Here is a tiny trained network, its code and every weight. The questions are about switching its units off for an input and a target symbol, where a switched-off unit gives its printed mean instead of its output.

import numpy as np


def w(rows, s, z=0):
    codes = np.array(rows[::2]) - 128.0
    scale = np.full(codes.shape[1], s)
    scale[-1] = z or s
    return codes * scale


def f(y):
    return np.maximum(y, 0)


def softmax(a):
    e = np.exp(a - a.max(-1, keepdims=True))
    return e / e.sum(-1, keepdims=True)


def log_softmax(a):
    a = a - a.max(-1, keepdims=True)
    return a - np.log(np.exp(a).sum(-1, keepdims=True))


def net(x, mask):
    ids = ['αγεθμπσψω'.index(c) for c in x.split()]
    T = len(ids)
    res = E[ids] + P[:T]
    r = res
    for j in range(2):
        rows = slice(3 * j, 3 * j + 3)
        q, k, v = (r @ M[0][rows].T for M in (Q, K, V))
        z = softmax(np.where(np.tri(T) > 0, q @ k.T / 3**0.5, -1e9)) @ v
        o = O[0][rows]
        res = res + np.where(mask[j], z, o[:, -1]) @ o[:, :-1]
    y = f(res @ A[0][:, :-1].T + A[0][:, -1])
    res = res + np.where(mask[2:18], y, B[0][:, -1]) @ B[0][:, :-1]
    return log_softmax(res[-1] @ U[:, :-1].T + U[:, -1])


Q, K, V, O, A, B = {}, {}, {}, {}, {}, {}
E = w([
[174,51,125,4,105,97,128,91,228],'α',
[75,101,253,147,95,68,49,114,181],'γ',
[17,163,179,123,80,145,227,229,211],'ε',
[177,105,178,7,92,142,166,21,147],'θ',
[65,151,225,130,181,118,47,59,161],'μ',
[223,131,89,228,125,110,208,36,186],'π',
[65,70,32,170,122,159,121,103,83],'σ',
[163,199,141,181,130,150,121,168,29],'ψ',
[172,203,107,81,197,93,139,194,40],'ω',
],0.0046)
P = w([
[106,101,176,139,3,11,126,153,106],'0',
[92,118,148,122,48,44,153,111,102],'1',
[125,57,189,129,105,92,184,150,84],'2',
[134,113,139,100,124,97,163,90,99],'3',
[134,205,86,87,102,125,94,85,137],'4',
[146,118,140,96,175,183,161,110,98],'5',
[174,130,109,100,211,201,142,80,101],'6',
[178,224,70,86,163,202,87,71,135],'7',
[198,182,74,84,225,249,111,64,127],'8',
],0.0034)
Q[0] = w([
[175,57,146,103,183,132,181,82,69],'h1',
[87,85,127,240,200,99,117,215,128],'h1',
[116,124,189,87,90,103,99,168,106],'h1',
[105,98,114,254,138,119,148,216,107],'h2',
[80,119,164,198,205,134,119,168,169],'h2',
[124,190,113,216,95,88,23,167,148],'h2',
],0.036)
K[0] = w([
[160,225,42,138,156,90,23,52,96],'h1',
[133,100,85,155,16,37,112,107,149],'h1',
[77,184,204,78,128,86,118,176,79],'h1',
[95,158,108,121,28,49,162,140,113],'h2',
[54,172,198,107,92,74,89,147,244],'h2',
[143,10,254,130,136,81,130,114,93],'h2',
],0.025)
V[0] = w([
[135,190,157,248,77,152,149,101,36],'h1',
[87,141,114,169,241,78,99,155,166],'h1',
[175,146,57,57,181,56,153,188,98],'h1',
[194,198,141,196,138,83,185,135,117],'h2',
[182,144,207,37,152,169,112,102,158],'h2',
[160,108,119,134,141,135,161,76,199],'h2',
],0.012)
O[0] = w([
[103,152,90,113,205,98,203,2,78,159],'h1',
[153,78,146,75,13,133,179,127,88,1],'h1',
[117,111,203,239,73,172,126,96,109,124],'h1',
[75,158,142,184,144,186,213,134,154,126],'h2',
[60,108,157,118,106,16,182,103,91,211],'h2',
[88,130,116,86,108,73,131,203,155,128],'h2',
],0.0072,0.003)
A[0] = w([
[99,96,54,121,119,144,112,131,114,150],'n1',
[153,210,150,167,119,120,139,178,38,169],'n2',
[38,167,165,65,128,215,178,225,199,126],'n3',
[139,136,119,87,161,110,128,173,136,128],'n4',
[80,128,75,171,111,41,97,167,84,105],'n5',
[85,98,192,97,126,49,72,103,131,170],'n6',
[149,200,127,136,145,124,123,170,27,176],'n7',
[148,121,132,102,153,85,121,102,157,166],'n8',
[147,74,164,157,52,195,151,81,185,24],'n9',
[149,107,71,60,47,107,191,160,61,14],'n10',
[243,116,172,71,116,175,70,170,195,24],'n11',
[182,128,115,71,118,150,186,57,190,58],'n12',
[137,100,113,68,84,84,179,155,82,4],'n13',
[49,50,6,138,122,167,93,123,100,165],'n14',
[210,126,110,209,92,77,165,132,168,113],'n15',
[182,110,165,157,60,136,63,203,165,18],'n16',
],0.011,0.0032)
B[0] = w([
[113,120,122,164,104,151,124,99,113,145],'n1',
[161,160,147,84,175,142,118,167,78,184],'n2',
[137,190,119,220,112,139,158,197,190,156],'n3',
[94,139,144,146,127,141,123,130,107,164],'n4',
[185,93,95,154,161,188,153,112,110,177],'n5',
[52,154,201,87,91,102,116,119,139,253],'n6',
[140,104,183,118,149,153,136,186,76,189],'n7',
[151,165,144,118,135,120,119,90,161,211],'n8',
[71,115,105,174,83,180,90,116,64,145],'n9',
[145,131,30,147,117,102,103,186,92,143],'n10',
[87,119,49,36,130,217,83,167,186,155],'n11',
[200,88,81,159,151,76,142,98,149,190],'n12',
[135,152,47,141,119,78,85,167,63,146],'n13',
[109,95,123,194,59,162,121,95,89,159],'n14',
[178,89,131,115,158,111,130,103,142,136],'n15',
[138,3,145,142,106,67,197,190,114,134],'n16',
],0.018,0.0051)
U = w([
[123,150,37,119,85,41,78,166,79,62],'α',
[126,214,109,214,108,126,193,227,211,131],'γ',
[132,133,44,49,144,226,49,139,207,97],'ε',
[74,54,80,247,28,211,97,59,56,177],'θ',
[202,142,192,90,209,173,144,224,10,161],'μ',
[28,192,254,51,97,89,97,45,192,197],'π',
[247,76,96,139,195,34,216,29,215,178],'σ',
[126,13,145,109,106,112,162,184,143,37],'ψ',
[137,138,128,128,130,124,127,132,132,4],'ω',
],0.0027,0.0032)

Each question gives the input, a string of symbols that net reads in full, and the target symbol t.
The units are the heads (3 rows each of Q, K, V and O) and the neurons (one row each of A and B). Each row of codes is followed by its name. A weight is (code - 128) times the scale printed after its matrix; where a second scale follows, it is the last column's (O, A, B and U).
mask holds one flag per unit, heads first, then neurons. A switched-off unit (its flag False) gives its mean, the last column of its rows in O or B, instead of its output. The means were averaged over made-up inputs and are rounded, as every weight is.
A unit's drop is (log p(t) with every unit on - log p(t) with that unit switched off) / (log p(t) with every unit on - log p(t) with every unit switched off).
The circuit of an input: a set's keep is (log p(t) with only the set's units on - log p(t) with every unit switched off) / (log p(t) with every unit on - log p(t) with every unit switched off). Starting from the 12 units with the biggest drops (on a tie, the unit counted first), units are removed one at a time, each time the one whose removal leaves the highest keep (on an exact tie, the one counted first), for as long as the keep stays at least 0.8.
units of the circuit, in order: the units of the circuit, biggest drop first
most important unit: the unit with the biggest drop
top k neurons: the k neurons with the biggest drops, biggest first
heads that matter: for each layer, one digit per head in row order, 1 if its drop is at least 0.15 and else 0, layers parted by /
drop when u is switched off: that unit's drop, to one decimal
input ε θ θ α, target π: most important unit -> n6
input θ θ θ θ θ ψ θ θ μ, target π: heads that matter -> 01
input θ θ θ θ, target π: heads that matter -> 11
input θ σ θ π θ, target γ: units of the circuit, in order -> (h2, n3)
input θ γ θ ψ ω θ, target θ: heads that matter -> 10
input σ π θ θ ω ψ μ θ α, target α: units of the circuit, in order -> (h1, h2, n13, n10)
input π σ θ μ ε γ, target π: units of the circuit, in order -> (n6, h2, n12)
input θ ψ α, target σ: units of the circuit, in order -> (h1, n12, h2)
input α θ π, target σ: top 2 neurons -> (n15, n6)
input θ ε ω μ θ ψ ε α, target σ: heads that matter -> 10
input θ θ σ θ ψ θ θ σ θ, target ε: units of the circuit, in order -> (n11, h2, h1)
input θ θ θ ψ ε θ θ, target π: units of the circuit, in order -> (h2, n6)
input σ θ θ, target ε: units of the circuit, in order -> (h2, n11)
input θ θ θ μ θ ψ ω α, target θ: units of the circuit, in order -> (h1, n9)
input θ σ ω θ θ, target θ: units of the circuit, in order -> (h1, n9)
input θ ψ γ, target π: units of the circuit, in order -> (n6, h2)
input π θ θ, target γ: units of the circuit, in order -> (h2, n3, h1)
input μ ψ ω, target μ: most important unit -> n7
input π θ σ, target θ: units of the circuit, in order -> (n14, n1)
input ψ ω α α π α, target γ: heads that matter -> 01
input σ θ σ θ μ, target π: units of the circuit, in order -> (n6, h2)
input θ ω ψ ψ μ ε θ, target α: heads that matter -> 11
input ε θ θ θ μ α π, target σ: top neuron -> (n12)
input μ ψ ψ ψ ε, target γ: drop when n3 is switched off -> 0.9
input ε γ θ θ θ θ σ α, target ε: drop when n6 is switched off -> 0.0
input ψ ω θ α, target θ: drop when h1 is switched off -> 1.1
input θ θ θ ω σ σ σ σ, target θ: drop when n14 is switched off -> 0.6
